Here is a tiny trained network, its code and every weight. The questions are about switching its units off for an input and a class, where a switched-off unit gives its printed mean instead of its output.

import numpy as np


def w(rows, s, z=0):
    codes = np.array(rows[::2]) - 128.0
    scale = np.full(codes.shape[1], s)
    scale[-1] = z or s
    return codes * scale


def f(y):
    return np.maximum(y, 0)


def log_softmax(a):
    a = a - a.max(-1, keepdims=True)
    return a - np.log(np.exp(a).sum(-1, keepdims=True))


def net(x, mask):
    res = np.array(x, float).reshape(1, 8) / 4 @ E
    y = f(res @ A[0][:, :-1].T + A[0][:, -1])
    res = res + np.where(mask, y, B[0][:, -1]) @ B[0][:, :-1]
    return log_softmax(res[-1] @ U[:, :-1].T + U[:, -1])


A, B = {}, {}
E = w([
[105,125,116,132,107,67,118,150,126,139],'x0',
[137,128,114,112,114,118,145,127,143,113],'x1',
[146,227,116,39,109,165,36,218,83,88],'x2',
[124,143,145,133,129,110,122,118,114,141],'x3',
[111,120,129,159,131,118,101,150,135,131],'x4',
[66,134,85,191,2,180,74,42,65,80],'x5',
[136,128,124,112,129,126,135,118,116,134],'x6',
[165,153,126,227,164,96,228,178,27,85],'x7',
],0.012)
A[0] = w([
[149,153,76,220,120,126,188,164,56,62,68],'neuron 0',
[68,44,97,215,101,117,198,14,136,167,5],'neuron 1',
[50,155,67,170,56,166,120,77,91,94,122],'neuron 2',
[139,203,88,105,133,131,82,150,97,119,27],'neuron 3',
[136,138,133,75,131,111,174,115,115,197,132],'neuron 4',
[118,102,130,136,122,144,188,159,34,68,140],'neuron 5',
[137,172,88,105,85,166,79,211,59,66,16],'neuron 6',
[198,176,114,132,52,135,101,122,158,59,141],'neuron 7',
[91,254,136,70,120,160,61,180,84,123,92],'neuron 8',
[129,167,41,199,152,125,171,152,32,91,59],'neuron 9',
[49,100,128,86,76,169,83,97,184,165,62],'neuron 10',
[75,154,61,183,28,176,95,74,66,108,102],'neuron 11',
[58,174,130,83,110,152,115,158,92,82,44],'neuron 12',
[181,129,193,114,189,94,114,232,190,140,213],'neuron 13',
[107,124,98,61,93,152,43,58,198,184,99],'neuron 14',
],0.0096,0.0022)
B[0] = w([
[184,213,172,171,79,54,99,114,134,111,225],'neuron 0',
[76,22,172,140,164,75,118,57,217,57,253],'neuron 1',
[46,144,57,118,192,173,167,180,111,195,222],'neuron 2',
[64,60,207,149,162,164,165,112,129,80,187],'neuron 3',
[141,129,162,117,200,103,176,136,88,165,164],'neuron 4',
[157,185,115,245,86,75,72,187,97,100,195],'neuron 5',
[100,28,148,122,151,100,79,100,162,63,226],'neuron 6',
[87,74,76,83,88,110,109,166,141,127,181],'neuron 7',
[83,85,139,145,167,109,132,105,109,76,237],'neuron 8',
[200,170,185,177,90,96,70,118,154,169,216],'neuron 9',
[141,190,229,182,62,149,72,178,69,109,210],'neuron 10',
[110,171,11,47,190,201,223,193,119,254,242],'neuron 11',
[112,72,167,82,135,85,118,107,133,58,186],'neuron 12',
[167,151,24,179,227,171,175,134,94,169,235],'neuron 13',
[226,188,159,160,14,103,98,144,91,158,235],'neuron 14',
],0.0093,0.017)
U = w([
[119,129,44,121,170,110,177,166,134,214,252],'0',
[162,179,176,167,41,82,79,140,128,145,99],'1',
[79,3,146,142,134,84,120,74,162,86,28],'2',
],0.012,0.0031)

Each question gives the input, the list of numbers given to net, and the class t.
The units are the neurons (one row each of A and B). Each row of codes is followed by its name. A weight is (code - 128) times the scale printed after its matrix; where a second scale follows, it is the last column's (A, B and U).
mask holds one flag per neuron, in row order. A switched-off neuron (its flag False) gives its mean, the last column of its row in B, instead of its output. The means were averaged over made-up inputs and are rounded, as every weight is.
A unit's drop is (log p(t) with every unit on - log p(t) with that unit switched off) / (log p(t) with every unit on - log p(t) with every unit switched off).
The circuit of an input: a set's keep is (log p(t) with only the set's units on - log p(t) with every unit switched off) / (log p(t) with every unit on - log p(t) with every unit switched off). Starting from the 12 units with the biggest drops (on a tie, the unit counted first), units are removed one at a time, each time the one whose removal leaves the highest keep (on an exact tie, the one counted first), for as long as the keep stays at least 0.8.
circuit, biggest first: the units of the circuit, biggest drop first
unit that matters most: the unit with the biggest drop
top k neurons: the k neurons with the biggest drops, biggest first
drop of u: that unit's drop, to one decimal
input [-2,7,7,1,-5,6,5,-2], class 2: unit that matters most -> neuron 6
input [-5,-5,-6,-6,-6,8,-3,8], class 0: top 3 neurons -> [neuron 11; neuron 2; neuron 14]
input [-3,-6,-5,-1,-4,6,1,-8], class 1: top 2 neurons -> [neuron 10; neuron 14]
input [-2,2,5,4,-4,6,-6,-3], class 0: top 2 neurons -> [neuron 11; neuron 2]
input [5,-4,-7,8,3,0,-4,-7], class 1: top 3 neurons -> [neuron 14; neuron 10; neuron 6]
input [2,-5,3,-1,-7,4,7,-1], class 0: top 2 neurons -> [neuron 11; neuron 1]
input [6,-8,4,2,-5,3,6,3], class 2: top 3 neurons -> [neuron 6; neuron 14; neuron 13]
input [-6,-2,2,0,-4,0,4,1], class 2: circuit, biggest first -> [neuron 14; neuron 11]
input [3,3,7,-3,8,5,-2,-3], class 2: top 3 neurons -> [neuron 6; neuron 8; neuron 12]
input [3,4,-4,4,-6,5,-1,7], class 1: top 2 neurons -> [neuron 0; neuron 9]
input [7,5,-2,1,-4,6,0,-7], class 1: top 3 neurons -> [neuron 10; neuron 14; neuron 13]
input [-6,3,-3,-1,-6,4,-1,-4], class 0: top 3 neurons -> [neuron 11; neuron 2; neuron 0]
input [-2,4,8,-4,-1,8,-1,-4], class 0: top 4 neurons -> [neuron 11; neuron 2; neuron 1; neuron 14]
input [1,-7,-2,-6,5,7,4,-6], class 0: circuit, biggest first -> [neuron 11]
input [-5,-4,8,-6,4,0,-5,6], class 2: top 2 neurons -> [neuron 6; neuron 8]
input [1,3,7,-1,-6,7,7,2], class 0: top 3 neurons -> [neuron 11; neuron 2; neuron 1]
input [6,7,-6,-7,5,0,-6,-7], class 1: drop of neuron 10 -> 0.4
input [-8,-6,-5,2,-2,8,7,-3], class 0: drop of neuron 11 -> 1.5
input [-4,3,-7,5,4,8,0,2], class 0: drop of neuron 2 -> 0.8
input [7,-8,-8,-5,4,6,2,-8], class 1: drop of neuron 10 -> 2.0
input [7,1,7,-2,-5,5,-2,5], class 2: circuit, biggest first -> [neuron 6]
